The rows lie along a hidden order. The number after each row says roughly how far along it the row is, from 0 to 12. A new part has a new order.
In the rows, zero is written as 100.
130	93	111	95	104	103	92	97	86	119	78	98	95	103	62	143	96	71	101	148	72	37	90	56	147	87	114	142	155	145	118 => 8
135	94	115	86	100	84	87	96	87	118	66	101	99	111	20	175	93	56	115	132	125	94	134	59	115	95	102	115	166	145	112 => 10
132	87	108	92	115	91	82	70	51	87	31	121	142	52	169	69	127	34	61	171	78	35	79	66	108	81	79	91	135	142	124 => 0
82	104	93	106	100	108	105	104	111	91	114	100	102	96	145	58	104	123	96	85	83	107	77	104	93	84	120	66	100	135	136 => 12
128	93	109	94	103	97	92	97	91	116	77	100	96	103	57	148	96	67	106	167	69	32	126	59	149	86	74	99	151	141	118 => 8
150	84	115	103	113	99	79	68	43	96	12	96	135	55	140	104	125	9	63	149	94	26	99	54	113	93	104	152	137	143	118 => 1
113	99	106	91	98	82	94	98	98	103	92	101	100	106	62	134	97	33	82	110	47	98	87	62	146	75	84	83	167	143	92 => 7
129	95	112	93	102	88	77	72	86	76	31	122	148	65	116	100	124	19	79	168	128	95	97	56	150	89	111	148	159	143	116 => 2
121	90	103	117	119	146	107	96	87	121	79	97	85	78	144	87	106	97	78	142	72	87	58	64	136	68	97	102	122	141	130 => 8
99	102	99	94	95	87	97	101	83	52	107	128	153	61	149	53	125	50	73	136	33	106	69	95	139	100	98	57	162	139	129 => 3
114	96	103	101	103	107	99	99	93	109	86	99	98	101	93	116	99	85	96	134	60	52	108	63	141	72	130	70	150	140	125 => 8
109	87	62	120	84	101	93	72	59	74	48	120	137	47	200	72	132	61	50	148	58	92	48	65	131	95	149	55	123	142	108 => 0
117	92	103	110	115	129	103	96	92	117	87	95	89	88	133	97	107	56	61	164	124	41	99	70	143	69	133	69	131	138	129 => 7
131	89	107	110	118	138	103	92	86	125	72	109	140	50	189	109	132	34	55	165	83	33	67	94	140	76	126	74	126	141	101 => 4
117	95	107	97	102	98	95	98	93	91	48	100	100	62	139	79	125	33	76	161	58	43	117	65	145	77	127	84	156	80	122 => 3

New part:
109	99	95	130	100	73	100	86	75	92	94	103	74	72	75	106	96	78	97	122	104	105 => 2
99	110	108	101	98	95	100	54	105	110	97	100	54	66	147	124	96	54	110	119	97	106 => 0
82	98	93	100	110	113	103	83	113	100	91	96	75	92	159	104	104	73	101	107	82	100 => 4
100	119	118	99	99	108	110	107	85	119	102	102	49	105	129	130	99	73	103	111	94	115 => 9
95	102	99	113	101	88	91	77	97	93	104	97	66	55	168	134	97	67	111	114	96	107 => 1
106	110	107	118	91	80	100	81	84	107	102	99	55	64	128	140	94	60	114	121	98	111 => 1
105	118	118	96	99	102	108	75	96	120	97	104	43	89	119	122	96	61	103	118	101	109 => 4
93	107	104	116	105	104	105	138	77	102	104	98	73	107	138	125	103	89	101	106	88	114 => 12
90	99	97	109	117	110	99	128	89	90	101	101	79	104	135	102	102	96	89	106	94	108 => 11
91	101	99	104	119	113	101	128	85	93	100	103	73	109	121	97	103	98	84	104	96	107 => 12
95	105	105	124	102	91	87	148	67	85	121	96	66	74	175	159	99	90	109	109	94	119 => 11
109	114	112	118	96	87	103	108	73	107	105	103	54	86	111	131	96	75	105	118	102	114 => 6
85	98	95	119	106	102	98	127	88	92	105	93	77	93	172	128	104	88	106	106	80	110 => 9
83	94	89	96	117	116	109	61	124	103	79	100	79	103	125	71	105	75	89	109	85	93 => 3
91	108	105	96	116	121	107	122	96	104	97	103	63	123	129	99	104	90	87	105	93	107 => 12
103	116	114	110	92	95	111	97	85	121	99	100	53	95	129	137	99	62	111	116	91	113 => 6
88	105	103	101	114	113	95	117	97	94	107	98	63	91	169	121	101	85	97	105	92	109 => 9
101	115	115	113	103	99	97	138	72	100	115	100	57	92	144	143	98	83	104	111	100	118 => 12
92	106	103	100	119	118	106	126	91	99	98	104	67	122	113	94	103	92	84	105	96	107 => 12
105	111	109	105	112	103	105	116	81	102	99	107	58	109	87	100	98	89	85	112	106	110 => 10
91	101	99	104	115	103	89	98	97	85	106	100	65	70	163	118	99	82	97	109	100	107 => 5
105	116	113	101	97	96	106	67	96	118	97	103	47	82	111	123	96	59	106	119	99	109 => 3
82	105	102	92	105	113	103	67	120	110	94	96	60	85	185	118	102	60	108	110	83	102 => 3
108	104	102	114	104	81	92	70	88	91	101	103	61	53	115	115	93	72	101	121	111	106 => 0
97	118	117	107	91	104	111	120	83	121	105	97	56	104	159	151	101	67	114	111	83	118 => 10
